Below are the code and all the weights of a small trained network. Each question names an input and a target symbol and asks about switching units off, where a switched-off unit gives its printed mean instead of its output.

import numpy as np


def w(rows, s, z=0):
    codes = np.array(rows[::2]) - 128.0
    scale = np.full(codes.shape[1], s)
    scale[-1] = z or s
    return codes * scale


def f(y):
    return y / 2 * (1 + np.tanh(0.7978845608 * (y + 0.044715 * y**3)))


def softmax(a):
    e = np.exp(a - a.max(-1, keepdims=True))
    return e / e.sum(-1, keepdims=True)


def log_softmax(a):
    a = a - a.max(-1, keepdims=True)
    return a - np.log(np.exp(a).sum(-1, keepdims=True))


def net(x, mask):
    ids = ['βγδζηθμξπστψ'.index(c) for c in x.split()]
    T = len(ids)
    res = E[ids] + P[:T]
    q, k, v = (res @ M[0].T for M in (Q, K, V))
    z = softmax(np.where(np.tri(T) > 0, q @ k.T / 3**0.5, -1e9)) @ v
    res = res + np.where(mask[0], z, O[0][:, -1]) @ O[0][:, :-1]
    y = f(res @ A[0][:, :-1].T + A[0][:, -1])
    res = res + np.where(mask[1:13], y, B[0][:, -1]) @ B[0][:, :-1]
    return log_softmax(res[-1] @ U[:, :-1].T + U[:, -1])


Q, K, V, O, A, B = {}, {}, {}, {}, {}, {}
E = w([
[189,51,61,177,37],'β',
[177,158,136,167,147],'γ',
[162,110,99,158,162],'δ',
[176,53,129,135,130],'ζ',
[149,175,65,133,152],'η',
[154,112,121,142,164],'θ',
[110,176,153,124,73],'μ',
[109,100,176,167,165],'ξ',
[69,155,193,153,197],'π',
[157,114,74,35,136],'σ',
[134,109,172,101,173],'τ',
[118,76,76,103,7],'ψ',
],0.019)
P = w([
[138,91,106,110,126],'0',
[154,117,176,117,106],'1',
[27,55,92,91,127],'2',
[175,107,255,78,114],'3',
[50,53,87,107,127],'4',
[172,129,219,95,86],'5',
[44,78,104,94,112],'6',
[170,126,237,81,88],'7',
[45,71,122,86,123],'8',
[185,121,210,109,97],'9',
],0.0093)
Q[0] = w([
[113,185,140,65,131],'H1',
[172,212,137,89,66],'H1',
[99,171,254,133,91],'H1',
],0.009)
K[0] = w([
[133,185,65,132,103],'H1',
[163,100,98,254,199],'H1',
[137,110,123,185,181],'H1',
],0.0071)
V[0] = w([
[37,147,154,100,69],'H1',
[194,106,96,1,126],'H1',
[137,203,96,187,86],'H1',
],0.0099)
O[0] = w([
[33,252,73,159,14,89],'H1',
[129,155,124,1,61,195],'H1',
[198,216,112,165,85,2],'H1',
],0.0076,0.0045)
A[0] = w([
[119,151,126,90,223,125],'N1',
[240,63,100,95,67,70],'N2',
[186,104,252,157,34,192],'N3',
[200,81,147,93,21,158],'N4',
[255,229,175,80,128,168],'N5',
[93,167,161,122,196,160],'N6',
[79,101,127,50,112,255],'N7',
[190,129,219,187,225,93],'N8',
[133,138,162,140,153,217],'N9',
[163,209,161,131,228,186],'N10',
[91,131,188,106,60,121],'N11',
[143,146,134,64,112,157],'N12',
],0.0089,0.005)
B[0] = w([
[119,79,105,33,142,160],'N1',
[98,107,139,53,212,206],'N2',
[121,138,106,211,188,221],'N3',
[92,228,136,157,186,223],'N4',
[219,206,104,123,81,162],'N5',
[94,167,12,33,136,159],'N6',
[139,142,197,142,31,254],'N7',
[134,93,114,190,163,204],'N8',
[90,59,54,207,47,169],'N9',
[131,162,2,110,105,161],'N10',
[139,121,49,136,137,160],'N11',
[138,170,188,169,108,161],'N12',
],0.0085,0.0096)
U = w([
[121,187,128,115,216,70],'β',
[181,161,92,161,147,56],'γ',
[151,106,99,73,164,1],'δ',
[156,111,248,147,169,64],'ζ',
[167,167,74,74,125,176],'η',
[134,103,119,73,138,61],'θ',
[135,174,156,201,77,146],'μ',
[92,74,143,188,107,222],'ξ',
[70,118,51,122,121,129],'π',
[137,166,173,70,110,183],'σ',
[93,88,133,70,95,145],'τ',
[64,172,118,115,75,109],'ψ',
],0.011,0.0049)

Each question gives the input, a string of symbols that net reads in full, and the target symbol t.
The units are the heads (3 rows each of Q, K, V and O) and the neurons (one row each of A and B). Each row of codes is followed by its name. A weight is (code - 128) times the scale printed after its matrix; where a second scale follows, it is the last column's (O, A, B and U).
mask holds one flag per unit, heads first, then neurons. A switched-off unit (its flag False) gives its mean, the last column of its rows in O or B, instead of its output. The means were averaged over made-up inputs and are rounded, as every weight is.
A unit's drop is (log p(t) with every unit on - log p(t) with that unit switched off) / (log p(t) with every unit on - log p(t) with every unit switched off).
The circuit of an input: a set's keep is (log p(t) with only the set's units on - log p(t) with every unit switched off) / (log p(t) with every unit on - log p(t) with every unit switched off). Starting from the 12 units with the biggest drops (on a tie, the unit counted first), units are removed one at a time, each time the one whose removal leaves the highest keep (on an exact tie, the one counted first), for as long as the keep stays at least 0.8.
units of the circuit, in order: the units of the circuit, biggest drop first
unit that matters most: the unit with the biggest drop
top k neurons: the k neurons with the biggest drops, biggest first
drop of u: that unit's drop, to one decimal
input η β ζ δ ζ π, target π: units of the circuit, in order : [N6; N10; N9]
input δ η θ β τ τ ψ, target ψ: units of the circuit, in order : [N4; N7]
input θ ζ ξ τ ζ, target τ: units of the circuit, in order : [H1; N3]
input ζ μ β ζ σ δ β ζ, target ζ: units of the circuit, in order : [N6; N10; N2]
input σ ζ μ ψ π, target ψ: units of the circuit, in order : [H1]
input γ θ δ η γ δ, target γ: units of the circuit, in order : [H1; N5; N8]
input γ β τ μ ξ ξ ξ τ, target ξ: units of the circuit, in order : [H1; N9; N8]
input τ ξ δ, target τ: top 3 neurons : [N3; N4; N8]
input σ ψ η, target ψ: units of the circuit, in order : [H1; N7]
input ξ η δ θ σ σ θ θ σ, target σ: top 2 neurons : [N7; N12]
input ξ ξ ψ τ π, target ψ: units of the circuit, in order : [H1; N8]
input ξ τ ζ σ ζ, target σ: top 2 neurons : [N7; N4]
input ξ ψ ψ, target ψ: units of the circuit, in order : [H1; N7]
input τ ψ η, target ψ: unit that matters most : H1
input σ β τ, target τ: top 2 neurons : [N1; N5]
input η τ θ, target τ: top 2 neurons : [N3; N4]
input ζ τ π ξ ξ ψ τ τ, target ξ: drop of H1 : 0.6
input ψ ξ σ, target ψ: drop of N3 : -0.1
input σ δ η, target σ: drop of N11 : 0.0
input θ β τ ζ θ γ, target γ: unit that matters most : N5
